Below are the code and all the weights of a small trained network. Each question names an input and a class and asks about switching units off, where a switched-off unit gives its printed mean instead of its output.

import numpy as np


def w(rows, s, z=0):
    codes = np.array(rows[::2]) - 128.0
    scale = np.full(codes.shape[1], s)
    scale[-1] = z or s
    return codes * scale


def norm(h):
    return h / np.sqrt((h * h).mean(-1, keepdims=True) + 1e-5)


def f(y):
    return np.maximum(y, 0)


def log_softmax(a):
    a = a - a.max(-1, keepdims=True)
    return a - np.log(np.exp(a).sum(-1, keepdims=True))


def net(x, mask):
    res = np.array(x, float).reshape(1, 2) / 4 @ E
    u = 0
    for l in range(3):
        y = f(norm(res) @ A[l][:, :-1].T + A[l][:, -1])
        res = res + np.where(mask[u : u + 10], y, B[l][:, -1]) @ B[l][:, :-1]
        u += 10
    return log_softmax(norm(res)[-1] @ U[:, :-1].T + U[:, -1])


A, B = {}, {}
E = w([
[70,2,40,41,179,97,156],'x0',
[148,190,246,52,49,33,132],'x1',
],0.0089)
A[0] = w([
[82,119,23,148,132,125,130,125],'L0N0',
[109,203,88,27,126,195,168,4],'L0N1',
[12,219,241,185,201,141,56,197],'L0N2',
[122,68,175,131,87,177,10,26],'L0N3',
[26,97,179,167,72,94,112,59],'L0N4',
[117,151,161,124,10,71,100,131],'L0N5',
[62,166,72,19,163,94,255,153],'L0N6',
[6,142,178,86,66,80,170,101],'L0N7',
[112,142,178,169,188,87,208,38],'L0N8',
[144,172,135,195,136,84,110,137],'L0N9',
],0.0053,0.003)
B[0] = w([
[133,113,162,221,134,131,195,224],'L0N0',
[129,160,183,90,132,98,154,128],'L0N1',
[75,85,45,157,114,125,150,254],'L0N2',
[156,119,48,59,74,168,89,128],'L0N3',
[103,142,155,180,244,131,175,145],'L0N4',
[151,86,99,126,146,204,198,249],'L0N5',
[67,178,100,184,20,160,103,247],'L0N6',
[185,52,167,120,197,254,151,224],'L0N7',
[66,136,131,137,199,106,114,128],'L0N8',
[71,68,69,110,90,119,109,194],'L0N9',
],0.0061,0.0042)
A[1] = w([
[85,105,100,58,138,46,122,20],'L1N0',
[187,162,132,140,127,143,82,34],'L1N1',
[149,120,122,123,105,55,100,13],'L1N2',
[151,205,132,149,108,122,95,44],'L1N3',
[133,128,195,106,111,52,158,150],'L1N4',
[89,112,110,68,169,108,131,78],'L1N5',
[151,156,189,8,116,58,143,8],'L1N6',
[136,107,100,135,160,80,148,211],'L1N7',
[122,225,136,143,119,117,71,27],'L1N8',
[103,125,117,157,139,137,165,243],'L1N9',
],0.013,0.0015)
B[1] = w([
[143,73,177,129,25,67,85,198],'L1N0',
[117,87,105,148,111,46,144,162],'L1N1',
[137,100,99,156,169,135,108,131],'L1N2',
[113,40,123,121,132,68,94,186],'L1N3',
[139,136,100,132,159,172,176,216],'L1N4',
[124,114,209,161,111,55,124,192],'L1N5',
[133,156,102,140,247,167,148,246],'L1N6',
[140,106,191,126,117,133,145,182],'L1N7',
[119,46,180,134,85,81,125,178],'L1N8',
[139,177,128,84,106,118,145,254],'L1N9',
],0.013,0.0064)
A[2] = w([
[159,168,166,140,196,121,117,39],'L2N0',
[137,193,149,89,110,126,186,109],'L2N1',
[132,169,149,150,164,181,145,171],'L2N2',
[142,127,122,97,152,103,80,6],'L2N3',
[124,172,164,83,192,95,135,195],'L2N4',
[137,121,122,176,153,171,117,115],'L2N5',
[137,127,99,191,248,113,150,148],'L2N6',
[142,131,160,186,91,123,81,86],'L2N7',
[141,87,150,106,144,149,115,121],'L2N8',
[120,103,78,128,126,155,180,171],'L2N9',
],0.013,0.0016)
B[2] = w([
[159,155,11,96,118,188,219,162],'L2N0',
[145,164,7,148,66,143,37,178],'L2N1',
[86,33,169,134,109,44,119,203],'L2N2',
[122,124,233,124,149,102,106,128],'L2N3',
[166,157,75,163,157,250,195,168],'L2N4',
[112,84,123,72,186,138,221,185],'L2N5',
[185,190,125,41,181,254,194,254],'L2N6',
[107,70,198,82,114,91,134,173],'L2N7',
[176,205,74,171,102,92,96,161],'L2N8',
[178,193,175,136,120,110,85,230],'L2N9',
],0.0084,0.0092)
U = w([
[170,140,127,111,198,222,226,217],'0',
[97,6,184,169,78,17,156,202],'1',
[149,218,69,149,58,127,50,193],'2',
[55,156,154,158,193,108,74,2],'3',
[53,161,155,95,167,117,82,15],'4',
[65,129,145,182,180,140,61,10],'5',
],0.015,0.0051)

Each question gives the input, the list of numbers given to net, and the class t.
The units are the neurons (one row each of A and B). Each row of codes is followed by its name. A weight is (code - 128) times the scale printed after its matrix; where a second scale follows, it is the last column's (A, B and U).
mask holds one flag per neuron, layer by layer. A switched-off neuron (its flag False) gives its mean, the last column of its row in B, instead of its output. The means were averaged over made-up inputs and are rounded, as every weight is.
A unit's drop is (log p(t) with every unit on - log p(t) with that unit switched off) / (log p(t) with every unit on - log p(t) with every unit switched off).
unit that matters most: the unit with the biggest drop
top k neurons: the k neurons with the biggest drops, biggest first
k most important neurons of layer l: the k neurons of layer l with the biggest drops, biggest first
drop of u: that unit's drop, to one decimal
input [-2,-3], class 2: unit that matters most	L1N9
input [1,-2], class 2: top 2 neurons	L1N9, L1N6
input [0,1], class 2: 2 most important neurons of layer 1	L1N6, L1N4
input [3,-2], class 2: top 3 neurons	L0N0, L1N6, L1N9
input [-2,-1], class 2: top 2 neurons	L0N2, L1N6
input [-3,-3], class 2: top 4 neurons	L1N9, L0N7, L1N6, L1N5
input [4,-3], class 1: top 2 neurons	L1N6, L2N6
input [2,-3], class 2: top 3 neurons	L1N9, L1N6, L0N7
input [3,-1], class 2: 2 most important neurons of layer 0	L0N6, L0N0
input [2,2], class 2: top 2 neurons	L1N6, L0N6
input [-2,3], class 2: top 3 neurons	L0N5, L0N2, L1N6
input [0,-3], class 2: 2 most important neurons of layer 1	L1N9, L1N6
input [7,8], class 0: drop of L1N6	5.7
input [4,8], class 0: drop of L1N6	0.4
input [6,-4], class 1: drop of L1N6	1.7
input [-7,5], class 1: unit that matters most	L1N8
